Each row has a name. Each piece below is followed by the name of the row it came from. Each question is about the rows just above it.

[137 104 159  88 161  83 102 146] : q249
[114 104  99 127 113 152 123 124] : q579
[147  75  94 122 123 180 150 177] : q621
[155 148 173 111 107 114 135 105] : q828
[167 113 136 166 210 156 156 144] : q456
[147  75 142 122 161  83 150 177] : q231
[167 113 136 166 210 156 162 113] : q836
[134 166 210 111 107 114 153 141] : q887
[137 145 150 113 140 100 117 152] : q14
[167 113 136 166 210 156 156 144] is in which row? => q456
[137 104 159  88 161  83 102 146] is in which row? => q249

[126 151 134 123  50 112 121 128 141 116 136 114 122 127  93 124 132 144
 161 120 139 161 114 127] -> q752
[144 127 109 105  79 111 129 108 143 128 109 131 133  92 127  99 100 132
  79  84 125 123 115  85] -> q110
[156 126  84  90  85  86 132  78 140 128  91 134 140  91 124  85 111 105
 119 106  94 119 137  97] -> q309
[125 137 110 125 173 114 127 121 117 124 110 126 127 124 123 119 127 111
 153 128 123 135 148 127] -> q505
[142 133  99 111 138 105 128 108 152 126  91 129 132 111 121 112 123 157
  92 117 135 130 125 114] -> q421
[127 131 141 131 174 137 126 126 119 126 147 126 128 128 121 128 133 104
 171 129 117 133 146 129] -> q333
[147 125 144 121  53 133 133 127 155 134 150 130 139 107 113 118 112 158
  59  97 119 120 127  99] -> q3
[137 115 105 116 179 116 139 118 148 141  97 139 137 113 143 119 112 158
  59 110 136 108 115 109] -> q201
[137 115 105 116 179 116 139 118 148 141  97 139 137 113 143 119 112 158
  59 110 136 108 115 109] is in which row? => q201
The row with [128 108] is => q421
Where do [ 91 124  85 111 105] appear? => q309

[120 131 133 129 127 137 138 141 112 116 132 132 111 143 125 135 122 152
 122 115 129 128 110] = q59
[121  71 140 143 121 109 185 132 127 128 140 131  65 135 125 103 155  93
 146 152  83  73  45] = q415
[108 136 140 106 139 101 146 146 143 113 131 131 158 124 166 124 158 126
 117 143  97 100  59] = q229
[185 132 127 127 140 131  65 135 125 103 130 126 106 120 147 118 129 122
 122 132 119 104 107] = q628
[127 112 135 141 130 115 131 132 126 132 130 126 106 120 120 118 129 122
 122 132 119 104 107] = q778
[132  93 136 151 128  99 110 125 128 132 122 103 117 102 117  99 128 116
 127 130 130  94 127] = q282
[107 175 135 119 152 113 145 148 153 148 137 166 117 124 124 164 127 139
  94 137  99 122  80] = q409
[138 152 126 131 138 134 135 137 120 132 131 158 114 136 131 135 114 118
 106 144 126 132 124] = q465
[166 127 118 146 129 149 150 126  99 134 132 171  81 151 128 115 107  80
 117 166 130 132 142] = q460
[125 103 139 143 138  90 145 129 147 145 130 131 100 106 122 111 142  93
 120 155  96  81  82] = q137
Which row holds [185 132 127 128 140 131  65 135 125 103]? => q415
The row with [128 115 107  80 117] is => q460

[136 128 119 119 134]  q525
[ 95 152  86 128 149]  q111
[122  69 114 160 108]  q128
[ 89  72  87 130 172]  q786
[122  69 114  21 154]  q115
[187  90 180  58 154]  q126
[101 130  86  72  87]  q310
[157 106  78 130 128]  q839
[187  56 181 160  51]  q455
[133 154 119  23 160]  q716
[117 130 122 132 132]  q189
q: [ 89  72  87 130] => q786
Where do [187  90] appear? => q126
q: [86 72 87] => q310
q: [119 119] => q525
q: [130  86  72] => q310
q: [119  23 160] => q716

[131 126 129 125 133 124 142 135 136 125 134 117 124 123 134 133 126 126
 124 127 123 113 131 130 125 130 137 129 128 143 128 114 138 127 102 136
 123 122 112 130 131 124 127 131 125 117 147 126 120 130 120 137 141 140
 135 120  98 122 140 127 148] -> q475
[120 111 169 103 169 137 136 120 125 127 135 135 133 127  93 147 105 129
 126 170 148 149  99 125 155 124 139 151 136 147 122 155 135 154 170 106
 148 113 163 137 129 124 108 122 133  81 116 146 158 105  67 165 140 160
 130 114  57 143 109 127 195] -> q951
[133 129 117 134 126 120 140 145 131 133 132 127 133 129 141 128 129 125
 124 115 116 104 137 134 120 132 135 124 126 139 130 105 139 118  90 143
 117 128  98 129 132 124 132 134 123 130 153 122 112 134 135 131 138 135
 135 123 112 117 145 125 133] -> q492
[140 144  88 145  89 102 132 185 111 164 129 165 158 144 179 115 153 124
 127  78  99  79 166 134  89 134 130 106 120 132 136  78 136  99  47 161
  99 135  64 118 133 126 149 137 119 166 169 105  85 157 181 103 135 110
 135 133 162 104 171 130  76] -> q349
[131 118 122 153 146 149 121 115 131 114 131 110 126 133  97 120 103 126
 116 139 137 152  99 138 150 132 124 134 125 105 125 144 125 115 146 133
 128 138 146 141 122 132 130 137 129 124 120 133 140 110 128 124 114 140
 126 128 117 134 101 108 143] -> q311
[103 169 134 136 120 125 127 105 149  97 138  82 109 118  93 135  95 124
 115 151 141 144  96 136 155 131 138 146 129 132 124 138 138 127 138 130
 132 125 143 146 127 126 120 136 128  93 134 139 143 105  93 152 135 165
 134 116  61 134 107 111 191] -> q383
[125 153 117 109  76  93 119 162 106 167 118 183 150 136 186 126 176 132
 147  93 108  93 181 114  87 124 123 106 127 140 134 100 122 134  98 128
 122 124  98 102 133 126 136 116 126 166 133 112 100 163 166 109 134  85
 125 138 195 116 171 156  57] -> q299
[135 124 110 155 133 136 127 135 127 125 133 120 135 137 115 119 113 124
 116 121 125 130 115 139 133 134 127 127 123 113 128 124 130 106 114 143
 117 139 119 138 125 130 135 140 125 133 138 126 123 121 143 118 120 137
 130 128 121 124 118 111 129] -> q928
[120 111 169 103 169 142 144  85 154  91 133  82  94 106  93 147 105 129
 126 170 148 149  99 125 155 124 139 151 136 147 122 155 135 154 170 106
 148 113 163 137 129 124 108 122 133  81 116 106  87 154 181 103 134 110
 135 133 162 105 168 128  81] -> q250
Which row holds [136 127 135 127 125 133 120 135 137]? => q928
q: [131 118 122 153 146 149 121 115 131 114 131 110 126 133  97 120 103 126
 116 139 137 152  99 138 150 132 124 134 125 105 125 144 125 115 146 133
 128 138 146 141 122 132 130 137 129 124 120 133 140 110 128 124 114 140
 126 128 117 134 101 108 143] => q311
Which row holds [112 134 135 131 138 135 135 123 112 117 145 125]? => q492
q: [103 169 137 136 120 125 127] => q951
q: [120 111 169 103 169 142 144  85 154  91 133  82  94 106  93 147 105 129
 126 170 148 149  99 125 155 124 139 151 136 147 122 155 135 154 170 106
 148 113 163 137 129 124 108 122 133  81 116 106  87 154 181 103 134 110
 135 133 162 105 168 128  81] => q250

[150 148 112 147 104 206 145 102  85 202 190 108  90 154  87 184 155 145
 164 141 113 186 193  82 130 146  75  26 124 186 120 123  67 118 171  88
 131 136 154 114 113 110 102  87  97 142  90 121 135 155 115 188 103 114
 124 117 132  87 105 117 113]  q991
[117  97 142 165 107 110 159 166 130 178  86  93 102 151 163 119  32 203
 135 127 153 153 131  88 141 120 184 111 146 112 135 164 120  66 125 161
 156  89 104 157 105 186 155  90 105 113 147 152 139 134  86 126 183 105
 155 125 110  83 202 132 124]  q792
[100 117  87 177 115 141  91 105 124  74  79  64 113 198 154  69 114 132
 146  71  96 204 138 109 117 115 111 133 192  88 147 162 138 178 125 136
 150  64  89 155 157 147 150 117  79 151 109  77 114 171 113  89 186 114
 162  89 121  96 143  73 133]  q53
[120  87 177 115 141 125 107  79 108 134 197 169  84 204 161 134 167 101
 148 121 120 108 180  94 161 168 146 200  76 140 109 109 162  86 139 114
 156 154 159 138  84 110 165 142 129 131 130 108 139  90 140 166  96 182
 149 103  68 136 173  96 105]  q666
Which row holds [107  79 108 134]? => q666
q: [117  87 177 115 141] => q53

[115 138 150 150 149 161 115 176 149  89 112  65 113 126  67 121 139 137
 168 152]  q106
[ 88  95 130 151 112 125 159 153 123 191 107 151 124 140 177  97  67 134
 116  80]  q552
[126 151  71 127 106  78 150 103 107 135 171 102 117 122 147 160 109 141
  83  61]  q108
[150 115 138 152 119 109 110 152  97 103 116 153 116 130  84 107  81  74
 205 134]  q604
Where do [115 138 150] appear? => q106
[160 109 141  83] is in which row? => q108
The row with [150 150] is => q106
Which row holds [103 116]? => q604

[147  93 198  87] : q934
[154 125  91 136] : q869
[191 115 118 112] : q81
[122  89 166  65] : q637
[122 125  91 121] : q569
[ 63 191 113 164] : q532
q: [191 115 118] => q81
q: [154 125  91 136] => q869

[135 128 126 130 129] -> q28
[ 88 132 152  95  93] -> q41
[131 158 132 134 136] -> q90
[109 130 139 117 111] -> q787
[ 92 131 150  99  98] -> q952
[ 99 131 145 107 102] -> q20
[ 92 131  74  20 104] -> q790
[126 135 128 114 112] -> q735
q: [139 117 111] => q787
q: [ 92 131 150  99  98] => q952
q: [135 128 126] => q28
q: [ 99 131 145 107] => q20

[114 125 133 131 135 135 114 133 129 128 133 127 126 157 161 130 152 115
 125 129] : q635
[115 105 125 113 130 125  99 123 123 112 124 111 132 140 145 118 139 139
 132 115] : q275
[133 112 134 125 145 135  96 135 134 108 127 119 105 140 136  92 133 109
 127 100] : q378
[ 51  88 124  87 139 120  86 121 132 112  96  97 137 137 144 129 129 143
 128 120] : q69
[197 119 128 114 131 126 110 130 130 111 132 113 116 128 168 114 120 128
 151 111] : q438
[115 126 126 124 134 125 113 111 130 116 130 132 168 110 128 130 128 136
 114 127] : q700
[ 96 135 134 108 127 122 109 134 132 107 142 112 114 106 155 109 110 115
 140 106] : q221
q: [ 96 135 134 108 127 119] => q378
q: [132 112] => q69
Which row holds [125  99 123 123 112]? => q275
Where do [110 130 130 111 132 113 116 128 168] appear? => q438
Which row holds [168 114 120 128 151]? => q438
[111 130 116 130 132 168] is in which row? => q700
[137 144 129 129 143] is in which row? => q69

[ 80 132 130 113  94 158 121]  q967
[128 122 122 147  80  48 105]  q599
[201 156  88 178 125  28  81]  q567
[ 80 132 130 113  94 131 142]  q473
[ 94 131  80 113 132 130 138]  q767
q: [ 94 131  80 113 132 130 138] => q767
q: [ 80 132 130 113  94 158 121] => q967
[122 147] is in which row? => q599
The row with [ 80 132 130 113  94 131] is => q473

[ 81 122 158 102 182 145 182 121 127 133 155 144 125 142 111 129 105 160
 105 149 140 120 107 102 132  77 101 138 162 161  71 167 144 127 163 186
 142] : q511
[ 64 137 175 162 173 129 124 174 144 168 174 113 106 149 160 123 137 150
  79 160 178 116 107 149 117 103  99 129 142 153 145 140 125 100 152 175
 180] : q186
[156 148 114 113 105 136  93  85  82 110  89 110 137  89  98 143 154 108
 131 120  77 110 169 110 142 163 158 134 118 129 125 140 142 170  96  70
  89] : q173
[167 147 121 121  96 120  91 121  55 131  97  87 132  88 106 106 152 128
 109 123  91  98 159 116 145 158 173 114 123 160 120 142 124 172  66  48
  96] : q695
[126  93 105 147 129 117 206 148 138 161 152 163 141 145 125 123 105 133
 193  89 130 125  97 158 126  71 118 160 151 108 103 123  55  90 137 193
 110] : q577
[126  93 116 101 134 117 206 148 138 161 152 163 141 145  99 123 105 133
 193  89 130 125  97 158 126  71 118 160 151 108 103 123  55  90 137 193
 110] : q123
[ 64 137 175 162 173 129 124 174 144 168 174 113 106 149 160 123 137 150
  79 160 178 116 107 149 117 103 155 129 142 153 145 140 125 100 152 175
 180] : q134
[ 98 112 130 105 156 133 184 119 158 142 148 174 136 142 122 157 121 117
 178 104 122 131 114 146 117  85 103 174 148  93 119 131  87  96 167 201
 117] : q572
[152 118 121  90 139 114 178  82 144  99 106 190 117 148 106 148  91 125
 179 102  91 149 153  92 106 117 131 146 144  92 107 126 104 132 146 123
 108] : q962
[113 158 129 147 105 132  56 165  99 144 133  84 160  78 132 119 205  93
  85 132 128 105 123 171 133 158 142 138 112 142 171 132 129 137 106 101
 109] : q876
[133 194  89 130 125  97 158 126  71 118  97  87 132  88 106 106 152 128
 109 123  91  98 159 116 145 158 173 114 123 160 120 142 124 172  66  48
 141] : q503
[ 65 141 161 165 165 154 102 133 156 144 155 109 111 140 153 156 142 133
  90 165 164 121 122 140 131 126  93 132 124 134 151 136 167 111 162 177
 174] : q292
[129 147 105] is in which row? => q876
q: [126  93 116 101 134 117 206 148 138 161 152 163 141 145  99 123 105 133
 193  89 130 125  97 158 126  71 118 160 151 108 103 123  55  90 137 193
 110] => q123

[191 124 182 165 153  78 116] = q85
[191  78 165 182 124 153  85] = q538
[174 107 135 160  78 153 101] = q464
[ 95 130 163  85 130  89 119] = q296
q: [ 78 116] => q85
q: [153 101] => q464
q: [153  78] => q85
[174 107 135 160] is in which row? => q464
q: [191  78] => q538
Where do [191 124 182 165 153  78] appear? => q85
The row with [124 182] is => q85

[150 206 165 128] = q725
[ 84 128 153 128] = q594
[154 134 118 149] = q119
Which row holds [206 165 128]? => q725
q: [154 134] => q119

[139 200 140 129 104] : q808
[139 200 140 145 104] : q484
[115 140 200 101 150] : q971
The row with [139 200 140 145] is => q484
q: [139 200 140 145 104] => q484

[113 126 182 136 138 189 167] -> q326
[ 91 133 163 145 135 219 121] -> q436
[182 136 138 190 167 189 152] -> q217
The row with [138 189] is => q326
The row with [167 189 152] is => q217
q: [182 136 138 189 167] => q326
The row with [145 135] is => q436

[201 135  47 172] = q684
[205  53  88  90] = q574
[201 188  67 171] = q363
[165 201 134  47] = q395
[ 93 201 134 193] = q203
[184  89 235 169] = q831
[ 67 171] is in which row? => q363
The row with [135  47] is => q684
q: [201 134  47] => q395
Where do [184  89 235] appear? => q831
[134  47] is in which row? => q395
Where do [165 201 134  47] appear? => q395
q: [184  89] => q831

[129 120 128  82 146 107 144 160 130 129 132 121 117 157 122 109 145 115
 133 123 140 148 160 144 103 130 135 133 119 152  84 101 118 107 114 137] = q830
[129 120 128  82 146 107 144 160 130 129 132 121 117 157 122 109 145 115
 133 123 140 148 160 144 103 130 119 133 119 107  84 101 118 107 114 137] = q308
[131 144 182 130  85 154 109  88 115 151 122 139 130 149 130 149 110 148
 118 125 131 146 139 138 128 149 149  93  84 116 163 116 164 181 139 123] = q582
[131 146 139] is in which row? => q582
Where do [129 120 128  82 146 107 144 160 130 129 132 121 117 157 122 109 145 115
 133 123 140 148 160 144 103 130 135 133 119 152  84 101 118 107 114 137] appear? => q830

[ 86  42 104 177 109 104 141] = q276
[114  92  86  44 149  99 166] = q558
[104  86 177  42 116 135  49] = q741
q: [86 44] => q558
q: [ 86 177  42 116 135  49] => q741
Which row holds [ 86  42 104 177]? => q276

[ 79 127 211 121 127 213 121 151 179 218 183 184] : q946
[109 146  67  79 127 213 121 151 153 225  76 121] : q494
[109 146  67  79 127 213 121 151  97 218 183 184] : q71
[ 79 126 213 121 151 153 225 140 106 154 131 111] : q551
[ 88 124 102 154 157 129 128  95 154  34 127 145] : q543
Which row holds [ 79 127 213 121 151 153 225]? => q494
q: [109 146  67  79 127 213 121 151 153 225  76 121] => q494
q: [109 146  67  79 127 213 121 151  97 218 183 184] => q71
q: [157 129 128  95] => q543

[141 167 132 209] = q145
[ 93 129 165 205] = q681
[164  55 119 163] = q191
[163 205 129 205] = q93
Which row holds [205 129 205]? => q93
q: [132 209] => q145
q: [165 205] => q681

[130 145 156 159 124  97 125 134 130 144 131 132 100 122] : q750
[123 160 174 155 125 113 107  94 140 183 129 124 123 115] : q352
[134 117 121 133 125 141 130 134 142  94 131 148 110 132] : q75
[118 115  96 107 142 101 150  72  96 152 130 143 156 159] : q468
[117 170 119 130 122 121 133 120 154 114 128  96  47  88] : q675
[135 190 134  99 137 151 117 185 153 131 119 132 154 129] : q807
[120 136 164  66 123 109 127  41 129 152 131 133  95 136] : q520
[123 122 165 143 134 140 135 103 139 100 133 106 142 103] : q793
q: [134 117] => q75
q: [135 190 134  99 137 151 117 185] => q807
q: [130 143 156 159] => q468
The row with [124  97] is => q750
q: [156 159 124  97 125] => q750
The row with [143 134 140 135 103 139 100 133] is => q793

[176 125 111 162 132 131 121]  q117
[168 127 127 148  81 133 131]  q42
[168 121 109 154 197 115 113]  q246
[136 130 134 144  81 133 129]  q757
[168 127 127 148  81 133  97]  q429
[133 129] is in which row? => q757
q: [168 127 127 148  81 133 131] => q42

[189 106  80  95  69 150 180 115  87 135  96  35 168 125 124  82  22 189
  93 114  93  67 113  96 136 152 103  35 131 231 140  23] : q768
[ 80 106 189  95  69 150 209 115  87 135  96  35 168 125 124 110  22 129
 114  93  93  67 113  66 136 152 103  35 131 231 140  23] : q912
[ 80 106 189  95  69 150 209 115  87 135  96  35 168 125 124 110  22 189
  93 114  93  67 113  66 136 152 103  35 131 231 140  23] : q73
[ 80 106 189  95  69 150 209 115  87 135  96  35 168 125 124 110  22 189
  93 114  93  67 113  66 136 152 103  35 131 231 140  23] is in which row? => q73
The row with [ 80 106 189  95  69 150 209 115  87 135  96  35 168 125 124 110  22 129
 114  93  93  67 113  66 136 152 103  35 131 231 140  23] is => q912
[ 69 150 180] is in which row? => q768

[158  77 132 175  96 183 139 105 128 156 108 125 160 105 122 134 128 158
 104  92  96 112 116 112 119 109 133 106  78 140  83 116 138 140 140 163
 122 115 149 140 182 124 106] = q463
[ 92 138 149 126 102 153 139 105 128 156 108 125 160 105 122 134 128 158
 104  92  96 112 116 112 119 109 133 106  78 140  83 116 138 140 140 163
 122 115 149 140 182 124 106] = q980
[151 173 170 105 164 126  95 182 100 153 199 136 102 137 145 101  86  96
 159 159  77 132 175  96 183 142 128 132  91 149 165 110 141 153  97 152
 143 132 135 110 143 167 139] = q662
[ 92 138 149 126 102 153 139 105 128 156 108 125 160 105 122 134 128 158
 104  92  96 112 116 112  93 114 125 128 114 130 150 112 130 151 145 132
  98 131 143 120 144 120 140] = q697
[ 92 138 149 126 102 153 139 105 128 156 108 125 160 105 122 134 128 158
 104  92  96 112 116 112 119 109 133 106  78 140  83 116 138 140 140 163
 122 115 149 140 182 124 106] is in which row? => q980
Where do [159  77 132 175  96 183] appear? => q662
Which row holds [173 170 105 164 126  95 182 100 153 199 136]? => q662
[158  77 132 175  96 183 139 105 128 156 108 125 160 105 122 134 128 158
 104  92  96 112 116 112 119 109 133 106  78 140  83 116 138 140 140 163
 122 115 149 140 182 124 106] is in which row? => q463
q: [125 128] => q697

[181 176 175 169]  q431
[138  34 190 142]  q70
[ 93 116 128  64]  q919
[ 58 128  84 203]  q439
[ 58 129  86 207]  q789
[176 181 175  84]  q382
Which row holds [176 175 169]? => q431
[176 181 175] is in which row? => q382

[126 126 130 114 114 114 137 132 135 120 116 131 123 154 141 121 135 102
 136 143 143 147 131 129 119 124 125 138 145 141 122 112 108  75 123 121
 126 103 143 135 139 127 120 130 137 135 125  82 133 151 124 133  89 123] : q640
[129 126 119 123 119 121 128 118 127 119 125 139 119 129 126 118 128 104
 132 119 127 115 127 121 132 130 131 127 138 127 136 118 141 169 129 108
 122 139 135 120 124 144 142 117  93 114 136 144 122 129 127 126 145 129] : q177
[181 132 123 123 119 121 128 118 127 119 125 139 119 129 126 118 128 104
 132 119 127 115 127 121 132 130 131 127 138 116 136 118 141 169 131 108
  95 139 135 120 124 144 142 117  93 114 136 225 122 129 127 126 145 129] : q149
[118 100 152 149 120 149 125 127 122 136 121 132 150 109 131 145 131 127
 146 145 124 115 115 126 133 136 130 128 129 133 119 123  97 151 131 107
 146 126 110 134 129 120 121 131 115 128 133  68 124 140 132 114 137 112] : q426
q: [181 132 123 123 119 121 128 118 127 119 125 139 119 129 126 118 128 104
 132 119 127 115 127 121 132 130 131 127 138 116 136 118 141 169 131 108
  95 139 135 120 124 144 142 117  93 114 136 225 122 129 127 126 145 129] => q149
q: [145 124 115 115 126 133 136 130 128 129 133] => q426
[129 126 119 123 119 121 128 118 127 119 125 139 119 129 126 118 128 104
 132 119 127 115 127 121 132 130 131 127 138 127 136 118 141 169 129 108
 122 139 135 120 124 144 142 117  93 114 136 144 122 129 127 126 145 129] is in which row? => q177

[ 88 112 158 150  77  94 130 121 198 132 107 123 135 116 101  83  58] -> q696
[151  77  94 130 121 198 127 127 195 132 110 119 137 113 102  88  58] -> q31
[106 122 158 136  73 106 122 129 192 134  99 132 124 120 102  72  45] -> q360
[121 102  72 140  73 102 127 127 195 133 102 127 127 115 101  76  46] -> q956
[ 85 112 157 155  76  89 131 122 197 132 110 119 137 113 102  76  50] -> q922
q: [150  77  94 130 121 198] => q696
q: [120 102  72] => q360
Which row holds [116 101  83  58]? => q696
q: [131 122 197 132 110 119 137 113] => q922
q: [136  73 106] => q360
The row with [ 89 131 122 197 132 110 119 137 113 102  76] is => q922
Which row holds [ 73 102 127 127]? => q956

